(in the rows, 128 means zero)
Rows lie near named flat spaces through zero. A row that begins with a name and a colon came from that space; any other row is followed by the name of its block's space that it lies nearest.
rm-mm: [168 158 108  69 120 105  80 107 141 169 131 134 117 137 145 110 174 107
 113 144  99 145  66 176 168 174 147 110  79 123 176 129]
rq-lt: [ 89 139  68 168  91  65 169 127 151 106 121 137 100 144 140 125  91  65
 103 134 126 127 138  89 141 187 135 182 113 218 152 102]
rm-mm: [ 62 129  96 157 185 132 104 135 150 144 147 119  93 118  99 134 125 116
 145  86 134  85 170 145 127  58 110 205 148 100 115 148]
bf-zm: [119 146  81 145 161 137 125 128 180 113 156  90 111 119 132  94 169  77
 147 114 148 111 123 136 176 126 167 213 111 150 158 147]
bf-zm: [ 88 104 120 140 166 130 153  98 158 150 156  87 107 121 101 126 182 108
  96 116 109 144 125 158 136 118 177 187 174 153  69 115]
fj-jh: [177 133 148 122 137 131 120 155 101 130 148 148 143  91 128 106 142 105
 159 122 137 103 155 121 153 113 113 128 136  88 135 127]
sq-jt: [159 116 154 130 108 125 156 139 110 125 129 120 138 109 130 116 142 113
 124 146 137 134 128 119 138 155 148 113 144 133 123 108]
fj-jh: [ 80 106 105  93 130  89 138 135 115 103  61 154 139 189 103 191 113 144
  90 186 124 130  80 175  53 190 188 108 143 110 111 167]
sq-jt: [126 103 136 124 169 140 103 141 123 136 141 136 122 105 107 148 121 141
 126 114 150  96 152 145 111  80 125 143 159  91  96 149]
sq-jt: [172 124 166 112 125 152 135 144 123 107 132 128 146 114 145 121 128 138
 145 144 151 142 123 116 124 120 138  89 124 114 121 144]
rm-mm: [ 76 122  62 205 131 141 121 137 144  80 117 121 130 141 118 145  57 147
 142  88 176  62 178  78 117 103  87 202 124 162 168 136]
sq-jt: [178 125 179  70 165 191  85 122 137 122 140 127 152 126 144 136 147 190
 147 132 140 155  98 154 108  71 133  61 114  72 101 180]
rm-mm: [178  96 149  83 153 117  88 147  95 145 132 170 138  99 112 157 122 139
 107 140 146  98 130 158 109 117 133  99 156  77  99 147]
rq-lt: [143 114 113 142 128  98 158 134 143  85 153 168 126 114 148 138  78  92
 111 126 144 133 163  72 118 127 122 147 140 193  86 132]
fj-jh: [164 131 150 144 127 156 129 147 138 137 154  86 119  84 137  87 157 106
 155 119 163 115 136 122 176 112 139 144 122 120 156 118]
sq-jt: [107 124 157 170  66 136 100 139  71 202  92  97 109 112 105 126  97 182
 127 106 135  87 146 133 138 125  56  87 126  89 197  61]
sq-jt: [135 135 127 114 124 129 130 117 129 124 123 130 140 142 133 127 141 133
 126 137 113 145 109 133 127 144 136 115 119 131 129 130]
rq-lt: [ 71 166 140 105 125 124 154  97 153 151 117 106 108 173 137 115 172 123
 135 141  60 202  85 158 122 134 145 106 105 131 112 128]
bf-zm: [ 94 150  76 168 138 146 171  95 156  88 135  91 160 163 121  97 184 106
 147 115  96 138 123 114 156 162 158 205 128 169 141 118]
bf-zm: [147 144 124 121  80  73 142 144 101 138 112 163 121 126 141 121 109  87
 120 150 113 129 127 113 141 184 116 106 110 144 159 100]
bf-zm: [186 148 157  63 168 144  83 127 162 115 173 181 120 112 177 128 103 133
 149 117 129 167 128 114 121  52  97  76  89 118  87 186]
bf-zm: [111 106 152 161 133 167 128 170 113 132 105  72 123 105 100 126 135 148
 155 133 190  80 138 149 126 107 150 142 150  70 160 136]
rm-mm: [108 126 128 137 143 157  93 118 164 167 143  76  86 111 128 119 137 145
 124 104 154 121 117 153 150  86 128 146 114 128 148 130]
fj-jh: [136 115  99 109 195 114  82 171 123 105 138 180 129 107 106 155 105 106
 146 121 167  58 163 147 108  82 129 174 148  66 114 190]
rm-mm: [105 117 107 140 158 152 115 156 143  83 108 119 135 140 118 151 102 147
 149 133 182  89 132 132  98 105 148 155 128 102 142 180]
rq-lt: [120 118  92 111 136 115 117 108 184  84 131 152 111 156 161 165  65 138
  90 134 153 154 107 104  93 125 139 125  99 205 104 170]
bf-zm: [139 101 156 152  97 154 137 164 156  90 114  98 102 110 162 145  45 155
 125 145 226 126 130  85 103 106 135  91 107 168 146 152]
fj-jh: [209 111 189 112  84 144 168 141  69 112 112 127 190 114 131 112 163 141
 133 170 128 146 112 117 133 189 155  60 150 106 127  98]
rq-lt: [119 121 144 149  74 116 153 139 130 128 105 109 105 128 147 132  83 131
 112 147 156 143 120 102 121 155 126  95 112 170 152 106]
fj-jh: [179 147  95 162  94 164  73  77  99 148 147 135 178 126 132 102 123 189
 131  63  97  94 151  87 180 130  27 129  99 148 194  67]
sq-jt: [114  83  90 139 143 112  57 103  70 185 114 162 144 125  65 180 106 191
  71  88 112  47 155 163 106 123  74 149 178  89 125  93]
rm-mm: [139 114 106 138  87  97  87  81 147 205 154 114  74 103 139 127 103 133
  52  95 121 131 117 125 169 145  91 129 110 210 150  62]
fj-jh: [141  95  90 117 185 101 116 102 126  99 168 207 155 124 111 169 101 125
  88  99 104 111 174 106  96  99 108 170 179 156  34 144]
rq-lt: [109 117  74  99 169  99  66 110 155 164 136 140  94 132 109 154 135 119
  84 117 128  98 105 183 130 126 146 173 126 126 130 149]
sq-jt: [154 124 156 107 179 169 122  99 163 156 188  90 120  94 129  95 205 119
 130 105 112 161 120 155 166  79 158 149 146 123  77 131]
rm-mm: [ 48 153 145 175 133 118 208 145 118  98 125 139 126 145 120 116 117  96
 179 117  84 154 188  85 102  92 100 151 156 123  79 120]
fj-jh: [ 86 132 130 144 102 136 146 150 151 140  89  50  92 139 125 115 152 115
 134 163 168 128  81 165 140 167 191 138 107 124 190 131]
sq-jt: [225 114 158  88 173 190  92 105 141 106 183 139 174  97 149 117 157 165
 136 108 139 143 127 118 143  77 126 103 131 117  84 157]
rm-mm: [120 157 175 117 109 140 139 122 136 171 137  98  98 120 147  95 157 123
 149 127  99 177 113 138 151 108 117  88 105 117 132 108]
fj-jh: [146 131 150 131 124 140 142 121 142 136 153 109 119 108 143 105 145 116
 131 122 127 152 130 116 151 116 131 124 126 149 116 114]
fj-jh: [ 94 114 102 153 164 142 109 174 154 112 117  91  98 112 109 136 116 112
 149 129 206  65 137 152 126 100 165 190 132  96 163 174]
rq-lt: [118  76 124 137 150 126 140 106 161 137 152  99 102 108 115 150 131 126
  66 125 154 135 123 138 120 124 176 162 171 184  69 121]
rq-lt: [ 21 156  91 141 131 108 111  95 159 169 110 118  76 176 120 145 108 143
 116 103  80 148 119 151 109 103  93 147 103 144 134 124]
rm-mm: [140 152 132 124  96 144 137 134 136 102 104 112 141 152 154 114 125 138
 151 150 139 149  97 116 132 157 136  96  85 135 176 138]
rm-mm: [ 75 151 132 107 122  93 132 130 157 160 118 125  68 144 142 132 118 100
 122 143 108 167 104 152 118 122 136 113 101 137 125 138]
rq-lt: [132 127 134 120  87  77 140 145 141 122 123 165  87 123 165 146  48 102
 101 147 149 151 132  89 109 141 110  88 102 187 123 127]
sq-jt: [102 127 159 148 142 117 179 157  90 154 129 105 127 103  87 100 197  78
 156 138 103 116 155 156 145 135 160 163 184  69 106 100]
bf-zm: [153 164  70 107 154 115  60 128 146 143 147 149 120 122 134 106 147  96
 148 105 125  86 120 151 177 125 110 175  82 107 192 149]
bf-zm: [196 144 108 166  54 196  85  62 122 112 129 110 192 150 169 108  89 236
 123  78 125 132 118  53 164 147  31  78  64 200 212  73]
sq-jt: [127 135 157 139 122 121 177 181 100  94 109 136 142 119 125 117 129  92
 175 158 144 120 151 113 116 136 146 122 143  87 128 141]
bf-zm: [102  89 146 152 136 178 109 131 123 127 105  90 133 130 106 162  98 206
 118 118 176 101 132 137  89  89 124 113 151 104 123 140]
bf-zm: [123 144 171 116 166 157 188 137 141  83 148 125 152 133 138 106 174 104
 178 142 102 182 139 117 115  93 161 124 148 105  60 161]
fj-jh: [114 108  98 122 147  99 145 100 155 131 146 126 115 132 118 138 152  96
  80 133 112 143 114 143 131 156 175 172 153 179  85 122]
rq-lt: [167 164 155 153  88 162 157 161  79  82 105 133 191 133 142  90 131 138
 207 135 129 116 151  80 144 145  91  95 106  84 187 118]
rq-lt: [180 135 167  81 118 130 140 136 121 130 126 124 141 122 144 110 174 111
 134 168 122 164  86 151 141 162 173  81 117 108 128 136]
[136 147 120 150 105 126 118 114 119 151 142 130 126 118 135 104 124 127
 136  98 106 122 148 104 161 124  78 133 112 144 156  90] | rm-mm
[151 162 109 140 105 145 140 107 128  93 130 135 170 153 151 100 138 133
 156 119 100 145 125  89 151 153 102 126  94 154 161 116] | bf-zm
[169 128  85 107  98 124  92  89 117 153 106 106 159 152 118 121 184 145
  88 144 111 114  60 171 166 225 162 131 105 141 198  98] | fj-jh
[ 99 136 124 109 155 126 128 118 128 141 123 127 130 147 109 131 169 125
 132 132  94 138 113 166 119 126 148 140 140  96 109 140] | sq-jt
[157  94 161 116 101 137 115  96 140 188 142  79  98 101 132 127 147 153
  65 132 140 155  89 153 149 145 152  93 135 168 120  86] | sq-jt
[169 144 173  83 111  95 161 120 106 150 146 162 134 118 145 106 167  88
 124 152  67 189 117 129 141 155 134  77 133 129  85 103] | fj-jh
[118 144 140 146 148 164 114  92 166 188 183  68  91  96 131  80 185 122
 136  78 104 149 134 141 189  72 111 163 123 141 124  95] | sq-jt
[119 139 123 119 111 132 116  96 132 136 119 134 134 157 139 137 116 164
 114 121  98 156 109 124 117 133 102  97 106 149 131 119] | fj-jh
[130 107  91 169  71 106 139 142 140 105  99 104 112 129 140 139  70 120
  93 146 194  97 117  96 134 192 146 144 108 201 191 108] | rq-lt
[153  99 143 119 129 122 110 140 111 169 131 109 113  92 108 129 151 121
 102 136 152 101 119 163 145 141 154 130 152 106 134 111] | rq-lt
[146 153  89 106 115  96  95 107 133 155 133 147 121 137 138 116 143 106
 112 124  98 127 103 143 161 166 117 137  93 146 169 113] | rm-mm
[145  87 123 189 100  97 153 169 110 117 141 135 107  70 122 132  61  90
 108 118 197  69 193  72 139 133 112 166 163 173 132  93] | sq-jt
[127 112 162 160  83 134 159 114 125 144 134 104 113 113 142 123  98 148
 105 119 132 157 141  89 130 126 103  95 135 181 113  80] | rm-mm
[127 150 131 111 126 126  77 129 140 183 136 120  86 113 138 115 126 129
 134 111 127 122 117 153 154  99  97 114  91 106 167 126] | rm-mm
[149  77 163 121 146 160 113 109 145 168 154  78 107  90 116 137 153 159
  80 122 161 134 111 159 133 103 164 121 164 139  87 117] | rm-mm
[ 79 145 148 102 159  91 147 152 149 133 136 161  78 129 137 140 107  82
 143 139 109 162 144 136  96  79 130 121 130 112  71 165] | fj-jh
[190 135  97 123 108 145  60 165  94 110  93 139 167 124 127 128 108 156
 156 136 188  45 115 135 147 162 111 120  87  73 242 148] | rq-lt
[139 110 135  35 213  83  63 133 125 204 157 172  88  98  92 153 189  88
  93 138  98 115 105 236 123  97 173 140 165  43  63 168] | rm-mm
[150 103 118  99 146 102 142 133 133 124 130 125 130 120 114 134 174  86
  95 165 137 126  96 167 133 180 209 153 155 132 107 139] | fj-jh
[ 64 131  93 177  98 102 145 116 156 129 120 117  86 144 137 138  68 122
 106 109 133 131 146  92 121 129  99 156 113 202 141 105] | rm-mm
[112 181 130 131 134 159 129  99 151 147 148  96 128 143 142  78 186 123
 173 102  74 166 117 133 171 105 107 138  93 119 150 117] | sq-jt
[ 93 117 134 101 180 127 110 138 140  86 126 197 125 152 133 189  49 165
 132 122 133 138 158 113  42  46  95  99 138 108  48 200] | fj-jh
[138 142 158 150 109 182 162 128 133  97 121  80 157 137 144  98 153 151
 168 134 139 154 118 106 139 129 139 109 114 128 149 125] | rm-mm

Each name stands for a flat space through zero: a line, a plane or more. A row that begins with a name and a colon came from that space; any other row is followed by the name of the space it lies nearest, among the names in its block.
hp-gb: [123 138 119 131 154 153 132 131 112 135 116 120 133 142 157 140 126 128
 147 133 111 119 121 110 141 113 135 105 119 125 169 127]
ng-ph: [132 160 131 148  70 151 135 109 147 140 142 116 124 109  95 102 158 119
  89 125 102  98 121 143 111 120 153 128  99 165 120 187]
hp-gb: [205 115 165 146 110 113 153  85 144 132  75 129 118  89 102  82 112  86
  63 108 140 120  78 173 114  89 227 126  98 111 131 147]
hz-rp: [153  81 148 111 191 111 129 141 106  78 121 114 132 125 112 124 116  69
  90 125 131 161 121 135 113 135 131 189 126  70 107  96]
fm-jc: [115 149 137 173 126 155 127  89 105  99 198 107 215 153 166 188 122 156
 201 198  71 130 164  77  89 130 119 131  65 183 201 110]
qf-fp: [111 115 120 105 122  98 107 132 105 102 125 107 139 149 136 115  98 118
 151 145 142 182 137 128 177 130 104 172 150 100 151  68]
hz-rp: [159 110 150 133 113 119 131 105 116  93 137 106 126 101  72 109 130 101
 110 127 122 167 152 169  81 111 133 203 120 115 120 129]
ng-ph: [198  93 173 152  89 117 126  76 157 158 118 138 134 113  85 114 130 143
 144 105 139 168 131 185  64 151  82 141 125 130 175 138]
ms-tg: [164 113 142 114 190 160 142 149  82 123 121  93 133  95 128 127 133 112
 132 110 115 116 109 157  83 114 154 119 105 104 160 182]
ng-ph: [144 104 139  95  36  50  90 112 143 169 110 128 131 124 122  83  81 189
 196 118 200 197 124 195 176 168  69 123 183 128 171  91]
hz-rp: [135 112 159 116  92  51 123 141 170 127  88 180  65 145 127 139 106 155
 174 142  83 129 153 175 145 138 143 100 157 158 133  89]
ms-tg: [ 97 147 138 133  58 113 105 119 138  86 172  91 161 160 114 103 137  83
  99 178  58 139 130 118 168 160 117 185  87 159 152 119]
hz-rp: [130 119 137  98 122  77 122 141  88  88 125 102 133 107 133 117  84 135
 167 155 132 156 140 163 148 104 178 153 133 123 137 101]
hp-gb: [126 128 118 144 109 115 122  97 163 151 109 150 158 158 162 110 108 112
  84 129 178 128  79  79 194 144 135 105 127 113 121  81]
ms-tg: [143 110 151 127  93  81 120 121 164 135 137 151 138 124 122 118 118 135
 112 131 146 124 112 142 130 170 127 118 128 142  97 123]
hp-gb: [149 158 125 152  68 201 127  83 107 136 150  56 153 104  67  71 169  89
  82 112 106 150 120 156  97 106 109 191  86 131 186 200]
hp-gb: [139 108 160 132 160  96 137 141 132  90 137 150 123 132 135 169 119 126
 152 158  74 114 151 133  92 135 157 126 109 146 120 111]
fm-jc: [136 146 142 152  70 132 123  94 147 138 135 120 144 141 122 117 133 130
 135 147  91 130 126 134 132 133 125 127 100 162 179 135]
hp-gb: [116 141 113 148 165 193 133 126 119 134 136 115 137 153 136 145 160 105
 115 123  95 118 128  89 115 125  93 130 109 120 161 144]
fm-jc: [ 98 140 100 131 128  98 136 127 138 137 128 180 110 120 149 170 104 200
 181 133 188 123 171 104 129  96 145  97 175 148  61  82]
ms-tg: [151 159 141 144 132 178 154 121  84  99 137  78 125  88  99 122 150 103
 123 140  53 100 140 161  71  66 206 147  70 153 168 203]
qf-fp: [147 135 165 131  64  94 130 117 128  82 175  96 153  85  80  99 132 104
  91 160  88 113 129 173  92 136 192 173  77 171  96 177]
ng-ph: [150 119 148 129 112  95 124 118 151 154  97 147 139 146 169 122  99 139
 146 137 128 118  88 132 168 149 149  70 120 137 173 108]
fm-jc: [107 109 142 103 180 105 119 174  81  66 198 101 174 119 145 173 118 137
 176 174  94 126 160 122  88 162 122 152 106 142 112 131]
ng-ph: [129 118 135 111 109 111 114 145 144 154 112 138 102 140 126 120 130 146
 154 115 118 136 128 157 142 159  84 108 152 131 155 132]
ng-ph: [ 75 179  76 107 113 168 125 155  91 148 106 106  78 132 136 123 138 164
 183 118 115 129 161 135 170  70 122 113 165 138 165 144]
ms-tg: [ 96 149 107 116  96 104 117 133 131 135 108 132 121 151 160 116 103 141
 146 144 136 131 120 113 204 116 146 107 145 135 143  91]
qf-fp: [148 136 158 139  82 104 137 119 162 117 110 139  97 123 101 105 137  97
  86 138  69 102 117 160 129 123 184 129 101 156 122 149]
qf-fp: [178  71 177 110 179 106 119 150 117 135 147 121 167 117 145 148 118 141
 167 124 124 131 104 162  73 202  85  98 110 118 169 155]
ms-tg: [167  69 136 118 234 147 136 149 127 153 125 150 143 111 135 148 138 120
  94  73 205 123  94 113  73 175  77 107 148  65  78 143]
hz-rp: [132 101 146  98 124  68 122 147 100  74 157 118 123  88  91 132 105 144
 161 145 141 164 176 179  89 126 140 188 148 128  77 113]
hz-rp: [106 123 139  95 141  75 123 182 135 115 106 156  80 145 157 150 111 146
 172 148  76 103 140 148 161 141 152  85 148 148 126 112]
qf-fp: [136 159 109 157  92 189 142  83 105 106 186  67 184  70  63  78 163  78
  19 116 175 125 112 113  84  94 166 210  81 121  62 196]
hz-rp: [117 134 119 127 147 124 130 140 136 149 114 151 129 144 174 149 115 151
 151 132 135 102 112 102 156 133 140  69 133 136 136 116]
fm-jc: [138 157 124 152  34 158 113  77 156 178 128 101 159 141 115  71 145 119
  95 118 136 137  87 131 165 147  96 124 105 146 192 158]
hz-rp: [154 131 151 142 103 112 145 116 151 129 107 154  83 106  95 131 135 139
 132 122  98 114 150 170  88 101 167 122 127 154 115 146]
ng-ph: [ 52 161  93 101 111  84 119 183 151 139 140 172 105 145 181 155 116 182
 156 151 140  71 134  89 200 146 151  54 163 173  55 114]
qf-fp: [121 139 116 158 114 175 124  91 134 110 170  90 195 142 112  95 154  55
  24 134 142 132  90  69 142 147 113 189  81 108 109 135]
ng-ph: [ 98 129 106 131 192 137 141 146 108  90 151 140 139 128 146 169 126 120
 116 142 144 114 149  74 116 108 151 143 130 115  61 100]
hz-rp: [ 79 153 103 114  91 134 107 147 115 134 182 107 150 129 131 133 139 170
 168 143 133 128 153 120 137 154  77 129 138 161 124 149]
ng-ph: [162 110 152 130 121 127 124 108 113 120 127 100 148 122 114 112 120 112
 136 131 115 158 121 158 110 133 119 155 109 117 182 131]
hp-gb: [125  97 154  90  93  59 105 163 143 113 154 136 109 113  94 118 125 147
 146 130 127 145 150 184 115 188  86 151 157 141  86 134]
fm-jc: [ 79 191  92 144  56 144 125 120 155 185 124 158  97 145 152 147 139 213
 199 135 117  96 160 115 159 104 117  53 152 200 153 142]
ms-tg: [121 128 131 174 126 179 121 100 180 158 184 144 190 167 136 149 176 109
  72 128 121  99 101  56 101 208  43 114  87 146 120 151]
ms-tg: [161  74 148 111 122  45 125 131 202 166  78 211  84 120 118 112 105 141
  83  81 224 130  95 149 147 175 118  93 191  96  27  85]
ms-tg: [163  73 152  89 175  87 118 161 127 142 108 134 136 116 146 113 105 120
 116 100 180 133  78 154 137 184 112 101 147  82 114 129]
hp-gb: [139 118 139  95 174 146 121 172  81 139 130  86 144 120 160 130 125 137
 177 124  98 115 103 157 122 153 114  87 112 121 204 180]
fm-jc: [116 132 130 118 112 132 111 140 119 133 158 100 164 138 144 119 131 129
 138 142 113 123 109 124 144 169 100 118 109 142 161 151]
qf-fp: [ 77 155  96 129 126 131 125 135 115 106 148 129 134 146 148 150 122 141
 148 156 126 129 158  86 159 105 134 140 137 141 107  93]
ms-tg: [115 101 116 111 188 148 115 153 112 119 138 113 150 153 142 130 135  92
 101 116 148 148 109  93 144 166  67 153 137  76 125 108]
qf-fp: [125 149 110 139  99 160 133 110 123 134 162 105 149  92  92 103 151 125
  81 111 172 121 124 124 103 117 131 156 120 132  78 174]
fm-jc: [179 109 158 149  21  69 113  54 197 161  88 147 148 138 108  54  98 102
  63 118 186 166  68 151 187 156 137 139 127 118 139  83]
fm-jc: [119 147 129 123 101 134 129 143 134 135 124 127  90 122 108 123 148 137
 138 124  85 110 145 157 119 120 131 120 130 155 135 164]
hp-gb: [147 131 159 141  56  81 121  92 149 107 114 124 134 142 120 103 102 111
 132 166  82 149 125 155 159 122 168 149 102 154 175  94]
hp-gb: [158 147 139 159 128 180 143  91 112 127 110  93 148 134 131 114 137  87
 109 137  74 122 104 125 121  91 167 132  73 128 213 151]
ng-ph: [116 109 127 111 144 103 118 152 132 140 126 157 104 139 138 160 120 175
 193 123 137 144 162 140 118 150  74 110 170 131 127 103]
hp-gb: [ 97 108 138 133 142 134 103 148 153 112 188 132 166 181 135 158 160 105
 116 151  80 128 135  84 120 222  24 150 110 138 127 118]
fm-jc: [101 122 147  60 118  90  98 224 124 133 138 103 101 138 144 105 140 124
 145 133  53  87  97 181 174 213 100  81 129 151 155 195]
qf-fp: [114 137 119 137 140 143 134 122 124  86 120 111 128 147 120 111 135  55
  57 142  99 130 116  94 161 103 164 180 105 103 111 102]
hz-rp: [123 104 142  91 188  78 137 183  87  72 148 132 113  91 133 168 103 149
 174 150 117 117 166 156  88 118 179 134 139 131  70 126]
ms-tg: [175 112 161 101 145 126 120 154 111 181 102 101 156 121 184 108 110 144
 168 117 111  94  49 171 147 177 139  26  97 132 238 194]
qf-fp: [177  96 161 130 173 146 140 125 115  89 124  92 147 112  98  96 142  32
  32 117 102 127  82 139  99 138 162 181  79  81 123 156]
ng-ph: [112 110 137 111 146 121 119 171 156 116 144 139 109 142 110 122 162  84
  62 117 100 101 112 121 129 189  93 140 128 118  70 152]
[188 102 156 147 124 148 124  76 110 135 130  86 191 121 121 100 116 101
 119 123 146 171  92 143 104 140 109 157  90 100 209 131] | qf-fp
[144 102 149 160 146 113 134 104 187 123 120 175 143 164 138 139 132  80
  53 132 128 113  95  78 136 166 127 126 109 114  87  85] | hp-gb
[ 63 160  92 179  90 125 119  76 167 107 172 164 185 192 165 168 118 135
 119 185 147 140 156  10 181 128 107 152 121 157  90  24] | hp-gb
[103 157 104 128 158 190 139 147  91 107 135  92 107 125 110 128 162  96
 109 124  81 117 148 118 114  87 135 160 115 120 136 165] | ng-ph
[114 159 106 122 123 169 140 145 111 131 146 102 114  88  97 106 162 119
  83 106 135  93 124 136 107 104 156 135 120 135  79 203] | hz-rp
[135 140 144 155  61 109 128 102 205 152 117 164 121 147 117  97 145  96
  43 126 114  88  83 114 162 162 150 103 106 156  93 138] | ms-tg
[105 138 119 120  80 112 115 135 149 139 153 132 129 122 110 111 139 142
 111 124 150 123 129 131 141 157 103 133 142 147  84 144] | qf-fp
[131 145 129 136  96 114 130 113 139 147 117 138 135 128 152 126 111 154
 150 140 131 112 115 128 151 118 163  86 120 155 150 127] | ng-ph
[ 83 113 111  83 219 112 123 215 112 114 134 146 114 146 183 165 125 126
 133 131 123  83 114  92 162 167 126  80 149 110  75 125] | hz-rp
[111 108 136  98 130  73 109 162 138 123 130 142 135 149 163 131 103 136
 144 145 133 125 110 125 176 178 117 102 142 128 119  99] | ng-ph
[161 135 122 154 182 170 159 106 137 157  44 152  95 144 161 126 124  92
  90 101 124 101  83 101 154  68 194  77 118  93 166 115] | hp-gb
[129 135 129 118  74  80 126 126 172 151  64 165  67 139 126  94 110 128
 110 116 133 124 111 155 195 112 166 101 161 131 118  99] | ms-tg
[162 109 171  99  87  73 111 145 140 142 113 109 145 125 148  84 103 115
 125 138 101 112  63 181 171 185 156  84 101 141 182 159] | ms-tg
[164 132 146 155  88 110 145  83 143 138 119 151 120  95 105 134 115 169
 157 128 145 133 153 160  80  89 170 121 127 158 123 129] | hz-rp
[123 102 133 129 183 100 137 148 147 112 142 177 127 128 144 174 122 138
 120 131 153 106 139  96 102 150 133 112 141 123  45 100] | hp-gb
[114 140 100 144 129 150 133 113 167 162  69 167  81 169 137 118 138 108
  86  99 145 128 114  90 183 104 114 112 160 101 122  85] | hp-gb
[142 119 113 136 181 188 139 111  80  97 143  80 155 106  94 114 146  74
  76 108 158 161 129 111  88  93 120 208 114  71 116 138] | fm-jc
[124 118 113 156 152 173 128 110 161 170 123 172 105 159 116 167 163 157
 149  94 144 147 164 100  85 144  19 123 164 119 132 109] | ms-tg
[156 110 148 124 145 126 137 141 147 136 104 143  94 116 107 118 144 105
  91 102 113 109 111 156 105 139 137 118 128 116 110 158] | fm-jc
[131 145 132 129 140 168 136 151 139 157  88 131  76 148 133 126 160 112
 126 110  51  90 114 144 134 123 127  82 118 139 185 175] | fm-jc
[126 148 129 127  85 116 122 116 132 142  95 120 120 148 151 107 108 131
 152 144 100 131 112 139 185 111 154 103 122 143 195 112] | hz-rp
[103 143  99 115  98 114 121 125 112 135 154 120 149 100 129 119 111 173
 148 127 205 140 140 123 142 116 130 132 155 134  82 124] | hp-gb
